Here is a tiny trained network, its code and every weight. The questions are about switching its units off for an input and a class, where a switched-off unit gives its printed mean instead of its output.

import numpy as np


def w(rows, s, z=0):
    codes = np.array(rows[::2]) - 128.0
    scale = np.full(codes.shape[1], s)
    scale[-1] = z or s
    return codes * scale


def f(y):
    return y / 2 * (1 + np.tanh(0.7978845608 * (y + 0.044715 * y**3)))


def log_softmax(a):
    a = a - a.max(-1, keepdims=True)
    return a - np.log(np.exp(a).sum(-1, keepdims=True))


def net(x, mask):
    res = np.array(x, float).reshape(1, 8) / 4 @ E
    y = f(res @ A[0][:, :-1].T + A[0][:, -1])
    res = res + np.where(mask, y, B[0][:, -1]) @ B[0][:, :-1]
    return log_softmax(res[-1] @ U[:, :-1].T + U[:, -1])


A, B = {}, {}
E = w([
[157,228,142,40,61,164],'x0',
[171,135,128,198,120,102],'x1',
[253,111,172,126,132,96],'x2',
[104,142,178,110,215,148],'x3',
[108,170,90,163,197,121],'x4',
[151,94,81,97,195,242],'x5',
[102,170,176,167,90,208],'x6',
[159,64,76,106,97,121],'x7',
],0.0055)
A[0] = w([
[104,69,71,166,203,145,211],'neuron 0',
[123,156,141,139,140,113,167],'neuron 1',
[125,108,154,150,93,153,174],'neuron 2',
[129,136,129,95,135,122,192],'neuron 3',
[130,143,146,122,129,152,124],'neuron 4',
[149,141,122,138,97,66,137],'neuron 5',
[60,175,93,2,133,98,241],'neuron 6',
[122,184,150,179,155,53,133],'neuron 7',
[124,132,113,117,121,140,228],'neuron 8',
[176,125,140,137,142,117,161],'neuron 9',
[128,119,144,157,96,134,162],'neuron 10',
[126,129,118,128,122,128,197],'neuron 11',
[171,133,128,82,183,152,216],'neuron 12',
[136,122,131,117,128,124,121],'neuron 13',
[134,150,126,120,146,103,144],'neuron 14',
[102,117,125,134,128,115,160],'neuron 15',
[118,158,105,131,119,160,201],'neuron 16',
[102,109,153,126,132,123,135],'neuron 17',
[140,155,128,179,115,98,152],'neuron 18',
[140,90,49,123,20,65,192],'neuron 19',
[239,114,169,63,131,123,99],'neuron 20',
[80,203,139,136,110,240,164],'neuron 21',
[132,175,134,165,153,50,162],'neuron 22',
[108,161,110,88,179,129,252],'neuron 23',
[101,64,61,172,198,137,199],'neuron 24',
[136,127,135,143,129,151,176],'neuron 25',
[44,83,184,170,159,94,133],'neuron 26',
[122,143,133,157,136,100,138],'neuron 27',
[87,188,143,141,121,217,208],'neuron 28',
[120,143,118,121,123,121,246],'neuron 29',
[142,120,115,93,210,189,248],'neuron 30',
],0.012,0.0027)
B[0] = w([
[127,55,55,173,153,142,248],'neuron 0',
[153,149,139,125,134,129,152],'neuron 1',
[118,128,88,130,147,105,155],'neuron 2',
[112,133,144,116,134,141,149],'neuron 3',
[108,146,124,123,109,115,137],'neuron 4',
[169,105,104,137,119,171,182],'neuron 5',
[127,143,169,43,208,179,239],'neuron 6',
[244,161,153,132,115,117,209],'neuron 7',
[116,144,130,128,145,140,157],'neuron 8',
[122,105,110,94,108,152,163],'neuron 9',
[138,118,100,116,148,117,153],'neuron 10',
[129,127,127,129,136,140,146],'neuron 11',
[86,145,113,82,157,137,196],'neuron 12',
[116,125,132,129,124,128,127],'neuron 13',
[141,143,133,136,122,145,142],'neuron 14',
[127,107,138,133,142,128,146],'neuron 15',
[111,154,141,122,131,153,162],'neuron 16',
[110,127,136,125,138,108,139],'neuron 17',
[179,129,103,91,114,140,175],'neuron 18',
[114,96,130,173,171,252,255],'neuron 19',
[26,33,162,104,95,127,214],'neuron 20',
[48,244,148,159,95,163,238],'neuron 21',
[228,149,139,143,112,145,205],'neuron 22',
[142,141,98,102,181,136,198],'neuron 23',
[123,41,65,179,141,162,251],'neuron 24',
[124,138,106,116,130,118,145],'neuron 25',
[121,82,185,133,181,51,221],'neuron 26',
[171,129,135,124,125,122,152],'neuron 27',
[77,220,139,146,125,156,226],'neuron 28',
[134,128,136,121,148,145,164],'neuron 29',
[147,178,44,89,163,121,238],'neuron 30',
],0.027,0.006)
U = w([
[36,59,126,56,110,3,92],'0',
[72,231,140,215,34,89,17],'1',
[94,10,126,225,118,104,63],'2',
[40,184,195,74,148,204,183],'3',
[224,121,121,147,39,126,67],'4',
[198,186,177,94,189,29,138],'5',
[128,120,10,168,199,194,252],'6',
],0.004,0.0016)

Each question gives the input, the list of numbers given to net, and the class t.
The units are the neurons (one row each of A and B). Each row of codes is followed by its name. A weight is (code - 128) times the scale printed after its matrix; where a second scale follows, it is the last column's (A, B and U).
mask holds one flag per neuron, in row order. A switched-off neuron (its flag False) gives its mean, the last column of its row in B, instead of its output. The means were averaged over made-up inputs and are rounded, as every weight is.
A unit's drop is (log p(t) with every unit on - log p(t) with that unit switched off) / (log p(t) with every unit on - log p(t) with every unit switched off).
The circuit of an input: a set's keep is (log p(t) with only the set's units on - log p(t) with every unit switched off) / (log p(t) with every unit on - log p(t) with every unit switched off). Starting from the 12 units with the biggest drops (on a tie, the unit counted first), units are removed one at a time, each time the one whose removal leaves the highest keep (on an exact tie, the one counted first), for as long as the keep stays at least 0.8.
units of the circuit, in order: the units of the circuit, biggest drop first
most important unit: the unit with the biggest drop
top k neurons: the k neurons with the biggest drops, biggest first
drop of u: that unit's drop, to one decimal
input [6,6,2,6,-3,7,-5,8], class 0: units of the circuit, in order : [neuron 20; neuron 19]
input [-7,-6,-3,-1,7,-5,-3,5], class 2: most important unit : neuron 26
input [1,7,3,-8,-1,3,-4,1], class 2: top 3 neurons : [neuron 30; neuron 20; neuron 6]
input [-8,7,-3,7,6,-6,6,0], class 4: units of the circuit, in order : [neuron 7; neuron 22]
input [6,-5,-2,3,7,-8,2,1], class 3: top 2 neurons : [neuron 6; neuron 21]
input [1,-2,3,1,-7,-7,-2,6], class 2: units of the circuit, in order : [neuron 20; neuron 30]
input [3,7,8,-4,7,6,3,1], class 0: top 2 neurons : [neuron 20; neuron 19]
input [-6,2,-5,-2,6,-8,0,4], class 2: units of the circuit, in order : [neuron 26; neuron 30]
input [3,2,-4,-8,-1,6,7,1], class 1: units of the circuit, in order : [neuron 6; neuron 21]
input [7,2,7,-2,4,-1,-8,-8], class 4: top 2 neurons : [neuron 22; neuron 7]
input [5,-4,7,3,-6,4,-7,5], class 0: top 3 neurons : [neuron 20; neuron 21; neuron 28]
input [5,5,2,-1,4,3,6,-1], class 1: top 3 neurons : [neuron 6; neuron 19; neuron 21]
input [3,-7,8,5,7,-4,0,1], class 5: top 2 neurons : [neuron 19; neuron 21]
input [-3,6,1,8,-6,-7,3,5], class 5: top neuron : [neuron 24]
input [3,2,-2,-2,-4,-3,-4,7], class 3: top 2 neurons : [neuron 0; neuron 24]
input [-4,8,4,2,3,-5,-5,3], class 4: top 2 neurons : [neuron 7; neuron 22]
input [5,4,2,-3,1,1,4,-1], class 1: top 2 neurons : [neuron 6; neuron 19]
input [1,3,7,8,-3,4,-1,3], class 0: drop of neuron 20 : 0.2
input [-7,0,-8,2,-5,1,-3,-1], class 2: drop of neuron 26 : 0.2
input [4,2,-1,0,7,-5,-8,-4], class 5: drop of neuron 24 : 0.1
input [-4,7,3,-3,-2,8,8,-7], class 1: top neuron : [neuron 21]
